Below is a small trained network, with its code and all its weights. Each question gives an input and a class and asks what happens when units are switched off, that is, made to give their printed mean instead of their output.

import numpy as np


def w(rows, s, z=0):
    codes = np.array(rows[::2]) - 128.0
    scale = np.full(codes.shape[1], s)
    scale[-1] = z or s
    return codes * scale


def norm(h):
    return h / np.sqrt((h * h).mean(-1, keepdims=True) + 1e-5)


def f(y):
    return y / 2 * (1 + np.tanh(0.7978845608 * (y + 0.044715 * y**3)))


def log_softmax(a):
    a = a - a.max(-1, keepdims=True)
    return a - np.log(np.exp(a).sum(-1, keepdims=True))


def net(x, mask):
    res = np.array(x, float).reshape(1, 7) / 4 @ E
    u = 0
    for l in range(2):
        y = f(norm(res) @ A[l][:, :-1].T + A[l][:, -1])
        res = res + np.where(mask[u : u + 5], y, B[l][:, -1]) @ B[l][:, :-1]
        u += 5
    return log_softmax(norm(res)[-1] @ U[:, :-1].T + U[:, -1])


A, B = {}, {}
E = w([
[168,21,166,70,58,66,146,77,194,212],'x0',
[102,135,120,77,64,134,73,132,195,148],'x1',
[102,112,225,149,132,167,122,130,70,141],'x2',
[14,141,118,86,189,131,53,13,178,88],'x3',
[135,125,87,93,138,138,180,107,199,150],'x4',
[202,49,92,138,114,124,173,151,160,130],'x5',
[133,89,56,16,2,116,87,201,167,83],'x6',
],0.0064)
A[0] = w([
[148,201,178,209,230,180,164,102,34,75,71],'0.n0',
[137,177,17,104,143,131,147,254,24,77,5],'0.n1',
[96,127,97,70,67,81,101,110,181,146,192],'0.n2',
[100,206,24,177,65,161,161,240,122,67,9],'0.n3',
[55,163,236,169,137,141,17,136,112,171,54],'0.n4',
],0.004,0.003)
B[0] = w([
[130,83,101,3,85,159,75,121,214,150,228],'0.n0',
[119,176,102,144,121,182,132,159,128,189,179],'0.n1',
[102,47,90,105,102,230,71,159,178,113,254],'0.n2',
[148,89,65,203,183,208,105,163,43,76,177],'0.n3',
[95,69,185,35,196,109,113,180,58,125,179],'0.n4',
],0.0062,0.003)
A[1] = w([
[139,211,41,135,139,148,166,167,72,75,104],'1.n0',
[54,181,101,123,255,161,147,9,158,135,3],'1.n1',
[124,128,101,125,64,151,69,124,162,133,107],'1.n2',
[86,164,184,157,193,140,99,71,150,85,117],'1.n3',
[251,104,204,155,117,98,221,159,146,167,70],'1.n4',
],0.0082,0.0044)
B[1] = w([
[175,149,98,115,174,200,109,186,171,139,212],'1.n0',
[143,214,11,195,126,25,195,78,148,73,229],'1.n1',
[157,105,143,65,132,71,154,64,173,170,196],'1.n2',
[43,159,96,173,143,92,111,85,57,145,198],'1.n3',
[201,82,220,180,156,95,204,116,83,125,253],'1.n4',
],0.011,0.0058)
U = w([
[39,121,212,112,148,152,58,131,26,143,87],'0',
[138,121,142,139,122,125,132,146,141,109,2],'1',
[82,189,59,167,176,66,162,75,118,100,190],'2',
[218,51,220,179,132,106,244,152,103,148,183],'3',
[141,47,117,13,67,91,120,113,224,137,146],'4',
[194,151,75,118,169,226,119,254,143,108,201],'5',
],0.013,0.0041)

Each question gives the input, the list of numbers given to net, and the class t.
The units are the neurons (one row each of A and B). Each row of codes is followed by its name. A weight is (code - 128) times the scale printed after its matrix; where a second scale follows, it is the last column's (A, B and U).
mask holds one flag per neuron, layer by layer. A switched-off neuron (its flag False) gives its mean, the last column of its row in B, instead of its output. The means were averaged over made-up inputs and are rounded, as every weight is.
A unit's drop is (log p(t) with every unit on - log p(t) with that unit switched off) / (log p(t) with every unit on - log p(t) with every unit switched off).
The circuit of an input: a set's keep is (log p(t) with only the set's units on - log p(t) with every unit switched off) / (log p(t) with every unit on - log p(t) with every unit switched off). Starting from all 10 units, units are removed one at a time, each time the one whose removal leaves the highest keep (on an exact tie, the one counted first), for as long as the keep stays at least 0.8.
circuit, biggest first: the units of the circuit, biggest drop first
unit that matters most: the unit with the biggest drop
top k neurons: the k neurons with the biggest drops, biggest first
top k neurons in layer l: the k neurons of layer l with the biggest drops, biggest first
drop when u is switched off: that unit's drop, to one decimal
input [-1,-8,-4,1,1,1,1], class 5: unit that matters most : 1.n0
input [5,-5,-7,-2,6,4,4], class 3: top 2 neurons in layer 1 : [1.n4; 1.n0]
input [7,-6,-1,7,-1,4,0], class 2: top 2 neurons : [0.n0; 1.n1]
input [4,5,5,6,-6,5,-1], class 0: top 2 neurons in layer 0 : [0.n0; 0.n4]
input [3,-4,7,1,-6,-1,-6], class 0: top 2 neurons in layer 0 : [0.n4; 0.n0]
input [-6,-1,5,-4,4,-1,-5], class 5: top 3 neurons : [1.n2; 1.n0; 1.n4]
input [3,-1,-1,7,4,8,-1], class 2: top 2 neurons : [1.n1; 0.n0]
input [-5,-3,1,-7,-8,-6,-8], class 0: top 2 neurons : [1.n1; 0.n0]
input [3,-2,-8,3,-6,5,-1], class 4: circuit, biggest first : [1.n4; 1.n1]
input [7,0,1,0,-6,-8,-5], class 0: top 2 neurons : [0.n4; 1.n1]
input [-8,-6,1,3,-1,6,0], class 5: drop when 1.n0 is switched off : 0.9
input [5,-2,7,3,-2,-3,0], class 0: drop when 1.n0 is switched off : 0.0
input [-3,-5,2,7,-8,6,4], class 0: drop when 1.n1 is switched off : 1.0
input [-7,7,-4,-5,-3,-8,-4], class 5: unit that matters most : 1.n0
input [5,2,-7,8,8,8,-5], class 2: drop when 1.n1 is switched off : 1.1
